Below is a small trained network, with its code and all its weights. Each question gives an input and a class and asks what happens when units are switched off, that is, made to give their printed mean instead of their output.

import numpy as np


def w(rows, s, z=0):
    codes = np.array(rows[::2]) - 128.0
    scale = np.full(codes.shape[1], s)
    scale[-1] = z or s
    return codes * scale


def norm(h):
    return h / np.sqrt((h * h).mean(-1, keepdims=True) + 1e-5)


def f(y):
    return np.maximum(y, 0)


def log_softmax(a):
    a = a - a.max(-1, keepdims=True)
    return a - np.log(np.exp(a).sum(-1, keepdims=True))


def net(x, mask):
    res = np.array(x, float).reshape(1, 6) / 4 @ E
    u = 0
    for l in range(4):
        y = f(norm(res) @ A[l][:, :-1].T + A[l][:, -1])
        res = res + np.where(mask[u : u + 10], y, B[l][:, -1]) @ B[l][:, :-1]
        u += 10
    return log_softmax(norm(res)[-1] @ U[:, :-1].T + U[:, -1])


A, B = {}, {}
E = w([
[135,127,131,124,132,132],'x0',
[209,136,149,87,164,180],'x1',
[170,120,135,26,39,35],'x2',
[72,51,220,52,228,91],'x3',
[102,224,75,85,196,99],'x4',
[120,32,6,93,159,151],'x5',
],0.012)
A[0] = w([
[129,112,141,62,137,121,127],'L0N0',
[94,118,95,195,125,60,40],'L0N1',
[89,65,38,109,128,126,39],'L0N2',
[187,62,169,137,89,84,110],'L0N3',
[98,225,52,86,221,70,34],'L0N4',
[96,39,12,119,142,116,6],'L0N5',
[117,138,118,177,201,151,45],'L0N6',
[169,46,166,173,82,152,5],'L0N7',
[214,158,97,89,109,188,173],'L0N8',
[132,20,148,242,120,136,90],'L0N9',
],0.011)
B[0] = w([
[127,121,50,136,110,59,195],'L0N0',
[104,114,166,87,128,55,137],'L0N1',
[239,122,92,93,161,167,170],'L0N2',
[104,199,99,58,125,183,212],'L0N3',
[97,194,109,25,102,222,197],'L0N4',
[250,75,73,89,212,169,177],'L0N5',
[86,147,86,145,162,182,151],'L0N6',
[121,165,135,87,98,203,145],'L0N7',
[129,124,55,148,121,84,254],'L0N8',
[110,191,80,30,111,169,205],'L0N9',
],0.011,0.0058)
A[1] = w([
[188,111,103,139,181,130,29],'L1N0',
[126,52,160,136,67,170,9],'L1N1',
[45,205,191,158,102,101,65],'L1N2',
[195,132,140,130,145,112,3],'L1N3',
[148,90,154,104,179,124,12],'L1N4',
[63,141,98,163,174,147,180],'L1N5',
[153,5,174,157,45,188,208],'L1N6',
[17,121,95,163,91,74,43],'L1N7',
[137,102,163,108,178,95,135],'L1N8',
[193,127,141,167,199,172,10],'L1N9',
],0.013,0.0043)
B[1] = w([
[164,115,160,101,107,149,181],'L1N0',
[83,177,114,102,154,128,142],'L1N1',
[212,127,138,107,154,165,253],'L1N2',
[131,79,110,129,136,165,136],'L1N3',
[133,124,67,198,171,88,163],'L1N4',
[147,76,138,93,39,144,255],'L1N5',
[105,248,56,62,211,105,212],'L1N6',
[204,100,83,100,157,163,193],'L1N7',
[150,114,80,164,111,96,199],'L1N8',
[155,55,120,103,59,148,177],'L1N9',
],0.013,0.0046)
A[2] = w([
[80,33,192,90,199,88,148],'L2N0',
[74,122,172,57,235,112,89],'L2N1',
[85,116,127,212,192,249,76],'L2N2',
[132,107,67,71,112,127,192],'L2N3',
[232,131,137,117,171,147,62],'L2N4',
[167,168,109,92,135,83,147],'L2N5',
[182,85,114,92,101,178,183],'L2N6',
[132,183,235,178,120,105,1],'L2N7',
[140,146,109,189,195,70,22],'L2N8',
[147,200,232,159,115,120,146],'L2N9',
],0.015,0.0043)
B[2] = w([
[184,192,52,225,27,148,162],'L2N0',
[140,188,61,186,71,188,175],'L2N1',
[111,74,173,31,7,35,156],'L2N2',
[108,141,227,170,149,112,250],'L2N3',
[100,118,186,172,205,109,181],'L2N4',
[77,76,186,145,118,131,207],'L2N5',
[93,125,177,168,185,96,228],'L2N6',
[185,58,72,104,206,140,136],'L2N7',
[110,144,165,146,173,211,131],'L2N8',
[177,46,78,101,206,146,155],'L2N9',
],0.012,0.015)
A[3] = w([
[134,142,80,181,102,127,54],'L3N0',
[51,121,159,34,66,198,38],'L3N1',
[160,187,193,134,112,157,71],'L3N2',
[127,50,160,62,35,57,46],'L3N3',
[169,165,81,193,82,110,59],'L3N4',
[19,159,147,210,110,108,169],'L3N5',
[138,157,106,254,90,129,2],'L3N6',
[113,40,25,97,150,185,87],'L3N7',
[64,214,159,75,153,171,38],'L3N8',
[114,86,152,169,83,139,64],'L3N9',
],0.0094,0.0076)
B[3] = w([
[155,148,156,175,112,176,149],'L3N0',
[67,131,235,127,176,117,175],'L3N1',
[120,75,88,108,201,184,164],'L3N2',
[72,50,255,138,70,162,173],'L3N3',
[143,87,122,218,129,153,174],'L3N4',
[98,90,119,213,132,197,255],'L3N5',
[83,188,148,244,134,127,173],'L3N6',
[205,107,155,55,86,112,158],'L3N7',
[74,211,167,138,210,214,180],'L3N8',
[98,132,155,183,128,106,143],'L3N9',
],0.0074,0.0066)
U = w([
[233,61,82,65,193,126,145],'0',
[144,159,63,214,80,132,54],'1',
[69,237,115,8,135,178,71],'2',
[95,118,162,147,151,136,254],'3',
[92,116,170,159,163,125,152],'4',
[102,73,180,55,46,90,82],'5',
],0.017,0.005)

Each question gives the input, the list of numbers given to net, and the class t.
The units are the neurons (one row each of A and B). Each row of codes is followed by its name. A weight is (code - 128) times the scale printed after its matrix; where a second scale follows, it is the last column's (A, B and U).
mask holds one flag per neuron, layer by layer. A switched-off neuron (its flag False) gives its mean, the last column of its row in B, instead of its output. The means were averaged over made-up inputs and are rounded, as every weight is.
A unit's drop is (log p(t) with every unit on - log p(t) with that unit switched off) / (log p(t) with every unit on - log p(t) with every unit switched off).
The circuit of an input: a set's keep is (log p(t) with only the set's units on - log p(t) with every unit switched off) / (log p(t) with every unit on - log p(t) with every unit switched off). Starting from the 12 units with the biggest drops (on a tie, the unit counted first), units are removed one at a time, each time the one whose removal leaves the highest keep (on an exact tie, the one counted first), for as long as the keep stays at least 0.8.
units of the circuit, in order: the units of the circuit, biggest drop first
unit that matters most: the unit with the biggest drop
k most important neurons: the k neurons with the biggest drops, biggest first
top k neurons in layer l: the k neurons of layer l with the biggest drops, biggest first
input [5,1,-7,-4,-5,-6], class 5: 2 most important neurons -> L2N2, L2N3
input [1,7,6,0,-6,1], class 4: units of the circuit, in order -> L1N5, L2N6
input [4,3,-8,1,1,3], class 5: units of the circuit, in order -> L2N2
input [-2,1,1,2,5,2], class 2: 2 most important neurons -> L0N4, L2N4
input [-4,-7,6,7,-2,2], class 1: units of the circuit, in order -> L2N0, L2N1
input [-1,-2,4,5,-6,-3], class 2: units of the circuit, in order -> L1N6, L2N1
input [6,5,8,0,-8,4], class 2: units of the circuit, in order -> L1N6, L1N1
input [-2,4,-6,-5,0,-5], class 5: top 3 neurons in layer 2 -> L2N2, L2N1, L2N0
input [-4,-1,-8,-5,7,-4], class 5: top 3 neurons in layer 0 -> L0N9, L0N3, L0N0
input [0,1,0,3,-1,-1], class 1: 2 most important neurons -> L0N8, L1N2
input [-1,-5,-4,-2,2,5], class 0: 3 most important neurons -> L0N5, L0N2, L2N5
input [4,-5,-4,3,-7,6], class 2: 2 most important neurons -> L1N6, L0N9
input [4,-3,-5,-2,-7,-7], class 0: top 2 neurons in layer 2 -> L2N9, L2N7
input [2,7,7,-8,0,6], class 1: 3 most important neurons -> L0N8, L2N2, L1N5
input [-4,-8,4,-7,3,-5], class 4: most important neuron -> L1N7
input [2,5,4,-4,-2,-7], class 0: 2 most important neurons -> L2N9, L2N3
input [6,-8,2,-7,0,-5], class 4: top 2 neurons in layer 1 -> L1N7, L1N2
input [-6,0,-7,2,1,-6], class 5: 2 most important neurons -> L2N2, L0N6
input [4,-1,-7,-5,-8,8], class 0: 2 most important neurons -> L0N5, L1N6
input [3,-4,-1,-3,7,4], class 2: unit that matters most -> L0N4
input [7,0,0,8,3,7], class 1: top 2 neurons in layer 1 -> L1N2, L1N7
input [5,5,8,-5,2,-3], class 5: top 4 neurons in layer 2 -> L2N1, L2N0, L2N6, L2N5
input [5,-1,2,8,-7,-3], class 1: 2 most important neurons -> L2N0, L2N1
input [-1,3,0,-5,-3,-6], class 0: 2 most important neurons -> L2N9, L2N3
